Rows and roughly how far along a hidden order each lies, from 0 to 20:
In the rows, 128 means zero.
[126 100 160  97  73 166 131 142 113 165 114 153 185 117 157 141 154 115
 134 121 107  89 124 156]
11
[136 111 102 109  82 129 140 142 169 149 139 150 140 130 178 136 115 118
 128  22 126 133 133 126]
12
[134 122  43 161 134 136 160 157 136 186 149 114 157 136 166 135 103 123
 112 114 128 114 124 156]
0
[166 106   5 154  84 119 155 116 174 181 138 150 164 144 189 142 115 123
 121  47 122 119 124 151]
3
[155 102  68  93  69 140 140 162 178 181 140 161 166 122 184 139 112 111
 126  28 112 134 142 149]
12
[132  63  58 185  44 152 145  88 145 138 115 158 190 141 205 171  96 142
 136 158 109  11  67 133]
7
[107  98 163 114  77 171 138 167 105 182 125 113 183 116 175 139 138 112
 123 105 111  84 133 159]
4
[189 125   9 112 149 142 163 158 176 179 147 166 150 144 147 135 112 122
 127  99 112 166 149 130]
14
[148  99  13 173 115 139 162 137 151 166 137 149 153 138 174 153  95 132
 117 136 118  88 103 148]
4
[133 119  69 167  92 105 145 113 149 183 137 122 132 131 176 134 116 127
 112  90 131 104 109 153]
0
[155  99  51 142 114 140 178 156 161 160 134 148 107 134 160 161 110 123
 111 121 111 128 110 145]
5
[149 111  52 130  76 119 139 126 164 172 136 155 143 134 170 135 119 121
 119  33 127 134 133 144]
9
[152 115  49 102  94 147 114 143 166 145 133 170 193 132 176 127 112 126
 145  63 117 122 137 135]
13
[170 112 124 102 128 141 142 151 124 173 119 149 169 116 122 146 126 117
 132 144 107 117 127 152]
8
[114 113 123 138 159 152 188 174 137 129 139 107  91 132 144 153 131 120
 112 142 124 148 119 131]
1
[147 112 115 120 107 147 124 143 126 180 133 124 203 126 161 131 119 119
 134 114 115  93 131 161]
6
[143 112 148 125 111 151 125 142 116 170 115 137 188 115 133 138 139 121
 139 154 109  94 127 153]
8
[118  99 115 115  78 143 150 152 138 169 135 130 150 123 181 153 116 117
 119  86 112 111 118 144]
7
[129 117 149 121 127 165 120 144 107 148 118 136 191 120 123 137 131 128
 146 196 114  88 126 140]
10
[142 123 120  96  88 131 144 149 165 130 137 158 103 125 148 145 118 120
 130  75 118 137 123 119]
14
[183 101  98  65  78 132 115 153 184 169 128 198 129 116 162 138 127 114
 139  35 109 143 156 128]
20
[169 109  12 148  91 118 158 120 175 180 139 143 155 143 183 142 119 121
 119  48 122 136 127 149]
3
[163 121  98  92 136 132 155 166 163 137 134 165 101 130 133 140 107 117
 125 136 109 156 127 121]
13
[159  91 114  80  69 126 119 146 158 189 115 179 129  99 187 157 134 113
 125  80  97 126 128 154]
13
[153 105 144  77  75 147 112 137 130 156 118 179 169 116 127 136 147 121
 140  60 108 115 140 145]
18
[137  76  97 116 129 151 149 174 154 155 112 157 111 111 175 157 112 120
 110 147  97 124 122 135]
7
[163 143  47 144 155 133 128 135 128 170 139 133 180 132 123 118 116 129
 131 162 127 132 136 156]
4
[153  90 137 101 136 174 154 164 126 136 112 173 155 123 120 148 141 123
 133 166 104 115 120 133]
15
[130 103 170  91  78 145 138 141 119 158 124 153 144 113 160 147 146 117
 131  78 113 110 125 132]
14
[171  90 112  89  58 127 131 139 147 202 125 161 171 108 163 146 126 108
 120  41 104 114 134 165]
11
[154 106 123 144  48 131 127 116 141 209 135 121 205 126 165 136 123 115
 127  12 128  90 141 160]
7
[136  99 129 105 110 155 158 169 120 181 127 144 151 121 155 156 119 114
 120 123 104 116 127 146]
7
[151 126  73 119 127 133 143 153 146 137 135 159 125 131 133 141 101 124
 131 139 117 126 117 130]
9
[159 105  60 111  74 131 138 136 174 156 134 167 172 129 180 134 116 117
 128  30 122 126 136 139]
12
